Here is a tiny trained network, its code and every weight. The questions are about switching its units off for an input and a class, where a switched-off unit gives its printed mean instead of its output.

import numpy as np


def w(rows, s, z=0):
    codes = np.array(rows[::2]) - 128.0
    scale = np.full(codes.shape[1], s)
    scale[-1] = z or s
    return codes * scale


def f(y):
    return np.maximum(y, 0)


def log_softmax(a):
    a = a - a.max(-1, keepdims=True)
    return a - np.log(np.exp(a).sum(-1, keepdims=True))


def net(x, mask):
    res = np.array(x, float).reshape(1, 8) / 4 @ E
    y = f(res @ A[0][:, :-1].T + A[0][:, -1])
    res = res + np.where(mask, y, B[0][:, -1]) @ B[0][:, :-1]
    return log_softmax(res[-1] @ U[:, :-1].T + U[:, -1])


A, B = {}, {}
E = w([
[130,124,130,133,132,130,127,138,127,124,133,126],'x0',
[150,189,183,172,155,105,99,160,254,105,86,103],'x1',
[132,125,142,121,129,123,134,126,122,137,125,124],'x2',
[73,226,147,190,99,140,234,167,83,126,161,128],'x3',
[130,123,132,130,130,126,125,137,117,128,133,120],'x4',
[68,100,166,80,37,54,132,182,185,83,144,218],'x5',
[130,131,126,122,132,125,122,136,123,128,134,126],'x6',
[122,133,122,127,129,137,123,120,134,126,133,139],'x7',
],0.0087)
A[0] = w([
[165,130,131,142,155,139,93,110,151,129,90,97,141],'N0',
[118,176,176,151,130,119,127,168,180,100,83,116,33],'N1',
[183,126,128,137,167,133,85,101,153,150,104,95,145],'N2',
[149,1,92,44,130,90,59,105,151,126,112,138,82],'N3',
[134,84,118,113,115,118,101,121,135,135,129,142,71],'N4',
[177,136,119,137,132,134,100,118,151,127,117,114,134],'N5',
[131,190,128,155,125,138,167,138,129,122,133,104,17],'N6',
[119,168,167,156,117,127,124,169,174,114,103,136,191],'N7',
[145,170,103,171,178,198,155,88,70,173,143,81,15],'N8',
[185,122,128,129,166,128,74,104,146,138,103,107,150],'N9',
[121,89,106,111,135,135,134,106,93,141,148,132,199],'N10',
[114,123,165,88,93,72,91,142,165,95,119,156,2],'N11',
[164,126,143,137,165,143,91,118,158,146,117,116,137],'N12',
[117,201,130,163,135,130,165,149,120,137,123,118,24],'N13',
[93,124,117,121,82,130,162,127,96,143,166,148,111],'N14',
[137,143,148,158,182,145,83,110,154,141,92,102,133],'N15',
[122,187,192,154,153,102,129,159,194,85,99,133,130],'N16',
[146,146,150,147,142,134,94,107,144,129,109,120,122],'N17',
[133,89,106,100,146,115,107,128,134,129,127,136,171],'N18',
[59,135,146,121,88,124,166,127,98,117,172,153,121],'N19',
[153,155,87,154,173,160,135,88,76,171,135,92,199],'N20',
[71,137,143,140,68,117,183,163,112,119,145,149,116],'N21',
],0.0079,0.0064)
B[0] = w([
[126,136,89,61,191,100,172,185,114,68,66,159,193],'N0',
[120,171,159,194,39,118,132,86,167,215,199,69,185],'N1',
[136,123,92,70,174,110,165,195,99,68,44,182,208],'N2',
[105,153,215,237,6,131,73,17,197,223,214,71,249],'N3',
[90,166,133,130,129,72,132,125,162,128,160,99,153],'N4',
[126,124,102,105,179,115,164,164,108,98,87,137,172],'N5',
[234,79,164,140,124,218,50,90,40,101,62,204,153],'N6',
[159,85,139,141,140,198,70,91,72,128,100,167,236],'N7',
[27,207,168,197,35,46,126,56,249,232,255,14,211],'N8',
[163,113,86,81,183,110,155,201,94,65,59,158,210],'N9',
[118,151,172,194,103,120,101,94,169,178,160,98,211],'N10',
[206,89,169,181,84,233,53,81,66,144,83,175,183],'N11',
[144,133,88,99,183,98,163,164,113,71,74,150,186],'N12',
[196,63,192,174,55,224,41,71,55,124,113,167,164],'N13',
[112,169,78,90,193,70,165,186,140,86,93,133,186],'N14',
[98,150,102,88,167,105,147,181,123,70,91,142,194],'N15',
[141,101,204,211,32,173,76,75,112,187,142,137,240],'N16',
[119,126,107,101,149,110,144,155,112,91,125,127,163],'N17',
[162,96,147,160,113,155,103,93,113,129,128,148,191],'N18',
[81,186,77,82,176,48,178,159,161,102,116,124,209],'N19',
[202,52,200,187,51,221,18,55,70,159,112,184,253],'N20',
[66,187,97,89,167,58,167,175,176,129,131,97,220],'N21',
],0.0055,0.008)
U = w([
[196,33,152,131,111,228,87,98,69,140,106,170,27],'0',
[66,188,160,152,84,94,137,101,174,187,219,83,254],'1',
[113,154,2,17,230,72,219,219,106,52,80,144,126],'2',
],0.0078,0.00077)

Each question gives the input, the list of numbers given to net, and the class t.
The units are the neurons (one row each of A and B). Each row of codes is followed by its name. A weight is (code - 128) times the scale printed after its matrix; where a second scale follows, it is the last column's (A, B and U).
mask holds one flag per neuron, in row order. A switched-off neuron (its flag False) gives its mean, the last column of its row in B, instead of its output. The means were averaged over made-up inputs and are rounded, as every weight is.
A unit's drop is (log p(t) with every unit on - log p(t) with that unit switched off) / (log p(t) with every unit on - log p(t) with every unit switched off).
The circuit of an input: a set's keep is (log p(t) with only the set's units on - log p(t) with every unit switched off) / (log p(t) with every unit on - log p(t) with every unit switched off). Starting from the 12 units with the biggest drops (on a tie, the unit counted first), units are removed one at a time, each time the one whose removal leaves the highest keep (on an exact tie, the one counted first), for as long as the keep stays at least 0.8.
units of the circuit, in order: the units of the circuit, biggest drop first
k most important neurons: the k neurons with the biggest drops, biggest first
drop of u: that unit's drop, to one decimal
input [-7,-8,3,-8,-3,5,6,-5], class 1: units of the circuit, in order : N3
input [7,-1,0,1,-8,2,5,5], class 2: units of the circuit, in order : N3, N20
input [8,2,-1,6,-1,-8,-6,7], class 0: 4 most important neurons : N20, N6, N13, N3
input [-3,4,5,8,-5,0,0,2], class 0: 2 most important neurons : N6, N13
input [1,-3,-6,3,-3,-7,0,1], class 1: 2 most important neurons : N8, N7
input [-2,5,7,1,-7,0,-3,0], class 0: 2 most important neurons : N8, N16
input [4,5,1,0,-8,8,-6,0], class 0: 4 most important neurons : N11, N7, N8, N3
input [-1,5,0,7,-6,-2,1,-6], class 0: 2 most important neurons : N6, N13
input [0,-6,8,1,7,-4,-4,-2], class 1: 2 most important neurons : N8, N7
input [4,2,1,8,7,-6,6,3], class 0: 4 most important neurons : N20, N6, N13, N3
input [-5,-2,-4,-4,8,1,-1,-6], class 1: 3 most important neurons : N3, N20, N7
input [-1,-8,-7,1,-4,-1,4,-4], class 1: 2 most important neurons : N7, N10
input [1,-5,8,-6,0,1,-5,-7], class 1: drop of N10 : 0.1
input [-2,5,-8,-2,8,4,0,-2], class 0: most important neuron : N8
input [1,-7,0,-8,0,6,-4,5], class 1: drop of N3 : 0.5
input [-8,-5,4,-5,1,8,5,-6], class 1: drop of N3 : 0.2
